Below is a small trained network, with its code and all its weights. Each question gives an input and a target symbol and asks what happens when units are switched off, that is, made to give their printed mean instead of their output.

import numpy as np


def w(rows, s, z=0):
    codes = np.array(rows[::2]) - 128.0
    scale = np.full(codes.shape[1], s)
    scale[-1] = z or s
    return codes * scale


def f(y):
    return np.maximum(y, 0)


def softmax(a):
    e = np.exp(a - a.max(-1, keepdims=True))
    return e / e.sum(-1, keepdims=True)


def log_softmax(a):
    a = a - a.max(-1, keepdims=True)
    return a - np.log(np.exp(a).sum(-1, keepdims=True))


def net(x, mask):
    ids = ['αβγδεζηθμξπστφψω'.index(c) for c in x.split()]
    T = len(ids)
    res = E[ids] + P[:T]
    q, k, v = (res @ M[0].T for M in (Q, K, V))
    z = softmax(np.where(np.tri(T) > 0, q @ k.T / 3**0.5, -1e9)) @ v
    res = res + np.where(mask[0], z, O[0][:, -1]) @ O[0][:, :-1]
    y = f(res @ A[0][:, :-1].T + A[0][:, -1])
    res = res + np.where(mask[1:9], y, B[0][:, -1]) @ B[0][:, :-1]
    return log_softmax(res[-1] @ U[:, :-1].T + U[:, -1])


Q, K, V, O, A, B = {}, {}, {}, {}, {}, {}
E = w([
[69,140,112,112,144,80,237,106,66],'α',
[139,105,125,123,128,138,145,131,127],'β',
[191,111,187,86,182,145,47,118,116],'γ',
[108,138,137,158,143,125,142,124,171],'δ',
[116,93,147,86,140,154,152,161,103],'ε',
[221,206,105,154,136,78,109,152,128],'ζ',
[79,159,207,78,140,47,98,207,76],'η',
[5,185,92,47,60,145,210,129,128],'θ',
[113,115,147,126,151,143,156,140,148],'μ',
[125,135,120,150,99,108,123,127,143],'ξ',
[90,147,142,142,116,98,132,148,160],'π',
[211,171,116,178,131,153,108,205,177],'σ',
[134,126,120,154,129,129,137,114,155],'τ',
[197,208,70,53,78,207,125,144,129],'φ',
[114,119,130,116,92,107,126,158,103],'ψ',
[124,142,122,169,115,106,131,117,163],'ω',
],0.023)
P = w([
[128,172,157,111,92,192,129,131,70],'0',
[133,96,70,79,143,106,107,161,153],'1',
[214,73,150,44,54,100,204,172,164],'2',
[133,216,224,162,82,215,149,106,2],'3',
[33,177,37,142,247,160,17,127,90],'4',
[157,60,21,38,178,53,123,175,218],'5',
[180,166,185,100,79,163,183,132,80],'6',
[76,255,148,187,184,202,88,86,23],'7',
],0.0077)
Q[0] = w([
[56,95,145,115,49,122,247,20,118],'head 1',
[14,56,44,90,151,93,97,62,137],'head 1',
[183,48,81,104,98,57,184,217,223],'head 1',
],0.015)
K[0] = w([
[7,128,104,80,132,134,116,69,57],'head 1',
[122,100,206,62,35,96,185,68,127],'head 1',
[129,166,190,198,90,188,121,118,68],'head 1',
],0.018)
V[0] = w([
[246,119,71,147,135,182,89,135,98],'head 1',
[132,187,114,189,29,72,64,82,199],'head 1',
[120,139,79,81,79,101,110,214,28],'head 1',
],0.011)
O[0] = w([
[118,96,55,169,104,119,116,193,35,250],'head 1',
[53,178,83,58,92,56,105,128,142,169],'head 1',
[237,192,119,141,249,133,138,196,62,157],'head 1',
],0.013)
A[0] = w([
[70,18,88,195,87,173,150,137,128,155],'neuron 1',
[227,187,101,148,167,176,126,169,161,55],'neuron 2',
[143,154,105,132,177,111,112,110,130,255],'neuron 3',
[212,90,246,105,134,178,14,83,207,118],'neuron 4',
[38,2,154,211,84,157,145,132,157,70],'neuron 5',
[123,118,210,138,184,13,94,113,111,194],'neuron 6',
[106,145,178,125,243,41,199,143,85,47],'neuron 7',
[118,119,227,40,141,83,53,9,167,45],'neuron 8',
],0.0092,0.0091)
B[0] = w([
[128,156,122,195,65,183,124,196,125,218],'neuron 1',
[1,129,167,158,103,155,130,76,72,253],'neuron 2',
[194,134,163,105,86,151,178,93,131,227],'neuron 3',
[107,190,18,113,198,127,50,180,96,183],'neuron 4',
[167,81,180,86,42,97,72,52,59,153],'neuron 5',
[145,122,184,77,100,227,129,194,88,163],'neuron 6',
[111,143,200,197,48,68,109,46,107,183],'neuron 7',
[149,109,191,173,199,71,144,229,167,165],'neuron 8',
],0.011,0.015)
U = w([
[154,104,152,130,116,133,201,104,135,118],'α',
[201,91,126,135,150,204,219,114,166,247],'β',
[234,103,122,77,149,160,57,115,116,156],'γ',
[85,90,94,80,55,146,119,55,156,139],'δ',
[220,89,148,156,122,141,118,118,133,53],'ε',
[194,160,86,110,149,33,126,80,108,177],'ζ',
[136,77,175,133,117,68,53,145,121,8],'η',
[19,149,105,112,133,71,217,118,175,140],'θ',
[119,60,117,175,142,45,148,92,105,35],'μ',
[164,148,138,127,148,106,104,138,133,24],'ξ',
[112,46,123,155,180,121,128,109,117,136],'π',
[106,134,104,165,118,139,176,170,155,59],'σ',
[202,130,142,113,159,151,169,138,157,195],'τ',
[139,182,89,1,109,219,230,112,152,197],'φ',
[82,143,108,96,112,112,127,96,135,26],'ψ',
[111,131,93,83,156,136,103,110,136,130],'ω',
],0.0093,0.011)

Each question gives the input, a string of symbols that net reads in full, and the target symbol t.
The units are the heads (3 rows each of Q, K, V and O) and the neurons (one row each of A and B). Each row of codes is followed by its name. A weight is (code - 128) times the scale printed after its matrix; where a second scale follows, it is the last column's (O, A, B and U).
mask holds one flag per unit, heads first, then neurons. A switched-off unit (its flag False) gives its mean, the last column of its rows in O or B, instead of its output. The means were averaged over made-up inputs and are rounded, as every weight is.
A unit's drop is (log p(t) with every unit on - log p(t) with that unit switched off) / (log p(t) with every unit on - log p(t) with every unit switched off).
The circuit of an input: a set's keep is (log p(t) with only the set's units on - log p(t) with every unit switched off) / (log p(t) with every unit on - log p(t) with every unit switched off). Starting from all 9 units, units are removed one at a time, each time the one whose removal leaves the highest keep (on an exact tie, the one counted first), for as long as the keep stays at least 0.8.
units of the circuit, in order: the units of the circuit, biggest drop first
most important unit: the unit with the biggest drop
top k neurons: the k neurons with the biggest drops, biggest first
drop when u is switched off: that unit's drop, to one decimal
input α ξ σ α τ ε, target ω: most important unit -> neuron 4
input δ ξ ξ φ τ τ, target μ: units of the circuit, in order -> head 1; neuron 2; neuron 7
input μ ζ τ, target γ: units of the circuit, in order -> head 1; neuron 4; neuron 5
input ω ψ σ σ η ξ ξ, target ψ: units of the circuit, in order -> neuron 2; neuron 7; neuron 4; head 1
input σ τ φ α σ γ ω δ, target ε: units of the circuit, in order -> head 1; neuron 5; neuron 1
input σ ξ σ γ η δ ω, target ψ: units of the circuit, in order -> neuron 2; neuron 7; neuron 4; head 1
input σ δ ω ψ, target η: units of the circuit, in order -> neuron 8; head 1; neuron 5
input ζ γ τ μ π, target δ: units of the circuit, in order -> head 1; neuron 5
input ω σ ε, target θ: units of the circuit, in order -> head 1; neuron 8
input ω μ ζ σ ζ θ ξ, target ζ: units of the circuit, in order -> head 1; neuron 2
input σ τ α σ β, target ω: units of the circuit, in order -> neuron 4; neuron 2; head 1
input σ θ ω δ, target ξ: units of the circuit, in order -> neuron 4; head 1; neuron 8
input ω σ τ ω δ α β, target η: units of the circuit, in order -> head 1; neuron 8; neuron 5
input ζ σ ω ξ ψ ξ β, target α: top 2 neurons -> neuron 7; neuron 2
input τ σ π σ ω, target τ: top 2 neurons -> neuron 8; neuron 2
input π ψ ω ψ σ μ δ β, target γ: top 3 neurons -> neuron 4; neuron 2; neuron 5
input ζ δ τ, target ζ: top 3 neurons -> neuron 2; neuron 1; neuron 6
input σ π σ σ γ σ ε, target ε: top 2 neurons -> neuron 5; neuron 1
input σ σ σ ψ η θ ω μ, target ξ: most important unit -> neuron 4
input ξ σ τ ε, target σ: top 2 neurons -> neuron 1; neuron 3
input ε δ δ, target π: top 2 neurons -> neuron 2; neuron 4
input α τ τ σ σ ε σ τ, target π: top 2 neurons -> neuron 2; neuron 4
input ζ ξ τ, target ζ: top neuron -> neuron 2
input δ ω τ, target η: top 3 neurons -> neuron 8; neuron 5; neuron 3
input σ γ ξ τ, target ε: top 3 neurons -> neuron 5; neuron 1; neuron 2
input τ σ δ σ ω, target η: drop when neuron 8 is switched off -> 1.5
input σ ω π σ σ δ σ τ, target η: drop when neuron 5 is switched off -> 0.7
input σ θ ω ξ μ δ ω, target γ: drop when neuron 5 is switched off -> 0.2
input σ ω ω, target σ: drop when neuron 2 is switched off -> 0.0
